Below is a small trained network, with its code and all its weights. Each question gives an input and a class and asks what happens when units are switched off, that is, made to give their printed mean instead of their output.

import numpy as np


def w(rows, s, z=0):
    codes = np.array(rows[::2]) - 128.0
    scale = np.full(codes.shape[1], s)
    scale[-1] = z or s
    return codes * scale


def f(y):
    return y / 2 * (1 + np.tanh(0.7978845608 * (y + 0.044715 * y**3)))


def log_softmax(a):
    a = a - a.max(-1, keepdims=True)
    return a - np.log(np.exp(a).sum(-1, keepdims=True))


def net(x, mask):
    res = np.array(x, float).reshape(1, 6) / 4 @ E
    y = f(res @ A[0][:, :-1].T + A[0][:, -1])
    res = res + np.where(mask, y, B[0][:, -1]) @ B[0][:, :-1]
    return log_softmax(res[-1] @ U[:, :-1].T + U[:, -1])


A, B = {}, {}
E = w([
[131,228,115,158,64,248,101],'x0',
[130,135,162,113,103,100,83],'x1',
[123,128,128,129,125,129,132],'x2',
[135,177,224,148,178,111,171],'x3',
[222,53,171,177,87,162,152],'x4',
[132,120,134,105,143,150,115],'x5',
],0.012)
A[0] = w([
[154,81,192,162,129,119,179,116],'N1',
[101,115,209,124,161,117,185,103],'N2',
[168,58,159,151,111,118,150,119],'N3',
[224,141,166,174,29,223,136,41],'N4',
[114,116,95,115,80,136,88,165],'N5',
[168,35,122,139,113,111,120,119],'N6',
[159,112,170,148,88,174,136,71],'N7',
[116,92,75,123,100,141,101,227],'N8',
[134,193,231,140,189,128,172,191],'N9',
[165,21,180,146,91,133,165,154],'N10',
[40,102,111,82,185,41,134,232],'N11',
[124,88,57,112,85,131,105,255],'N12',
[90,254,98,126,106,182,107,122],'N13',
],0.016,0.0072)
B[0] = w([
[223,170,160,64,159,101,83,193],'N1',
[210,176,143,73,163,118,117,184],'N2',
[178,146,177,72,96,110,92,196],'N3',
[80,87,38,215,252,64,216,253],'N4',
[135,137,80,69,154,122,52,178],'N5',
[106,75,154,163,25,101,148,202],'N6',
[154,117,127,131,228,102,127,177],'N7',
[109,121,21,84,157,114,56,196],'N8',
[144,191,217,160,179,186,221,234],'N9',
[214,83,164,65,55,120,126,229],'N10',
[127,74,57,202,241,84,188,251],'N11',
[86,57,64,133,107,109,42,215],'N12',
[53,226,156,102,52,214,54,255],'N13',
],0.019,0.02)
U = w([
[104,61,76,190,170,80,128,252],'0',
[149,159,169,203,214,125,228,232],'1',
[91,161,90,114,73,168,86,90],'2',
[102,220,221,167,112,204,170,74],'3',
[163,38,115,136,4,93,125,19],'4',
[202,160,213,100,118,129,177,6],'5',
],0.011,0.0031)

Each question gives the input, the list of numbers given to net, and the class t.
The units are the neurons (one row each of A and B). Each row of codes is followed by its name. A weight is (code - 128) times the scale printed after its matrix; where a second scale follows, it is the last column's (A, B and U).
mask holds one flag per neuron, in row order. A switched-off neuron (its flag False) gives its mean, the last column of its row in B, instead of its output. The means were averaged over made-up inputs and are rounded, as every weight is.
A unit's drop is (log p(t) with every unit on - log p(t) with that unit switched off) / (log p(t) with every unit on - log p(t) with every unit switched off).
The circuit of an input: a set's keep is (log p(t) with only the set's units on - log p(t) with every unit switched off) / (log p(t) with every unit on - log p(t) with every unit switched off). Starting from the 12 units with the biggest drops (on a tie, the unit counted first), units are removed one at a time, each time the one whose removal leaves the highest keep (on an exact tie, the one counted first), for as long as the keep stays at least 0.8.
units of the circuit, in order: the units of the circuit, biggest drop first
unit that matters most: the unit with the biggest drop
top k neurons: the k neurons with the biggest drops, biggest first
drop of u: that unit's drop, to one decimal
input [-2,1,-8,1,7,7], class 5: unit that matters most -> N1
input [0,-2,3,5,4,-3], class 5: top 3 neurons -> (N11 N1 N10)
input [-8,0,3,2,0,3], class 1: top 2 neurons -> (N11 N13)
input [0,1,1,6,5,1], class 5: top 3 neurons -> (N11 N10 N1)
input [1,-7,8,-6,-6,7], class 2: top 2 neurons -> (N4 N13)
input [0,2,6,8,4,0], class 5: top 4 neurons -> (N11 N1 N10 N2)
input [6,8,5,-7,0,-8], class 2: top 2 neurons -> (N13 N11)
input [3,-1,-4,1,4,-6], class 1: top 2 neurons -> (N12 N8)
input [-7,-6,-8,-4,1,2], class 4: top 2 neurons -> (N4 N6)
input [5,7,-1,-5,0,1], class 2: top 2 neurons -> (N13 N11)
input [1,6,-8,4,-8,0], class 3: top 2 neurons -> (N13 N4)
input [-4,-2,6,5,1,-8], class 5: top 2 neurons -> (N4 N1)
input [7,6,-1,1,-4,8], class 3: top 2 neurons -> (N12 N8)
input [1,3,-5,-3,-3,1], class 2: units of the circuit, in order -> (N4)
input [3,7,-8,1,-5,0], class 3: drop of N12 -> 0.1
input [1,-8,6,-5,-1,0], class 2: drop of N11 -> 0.4
input [-8,-8,8,-6,3,3], class 4: drop of N4 -> 0.0
input [5,-4,1,-8,0,-8], class 2: drop of N13 -> 1.4
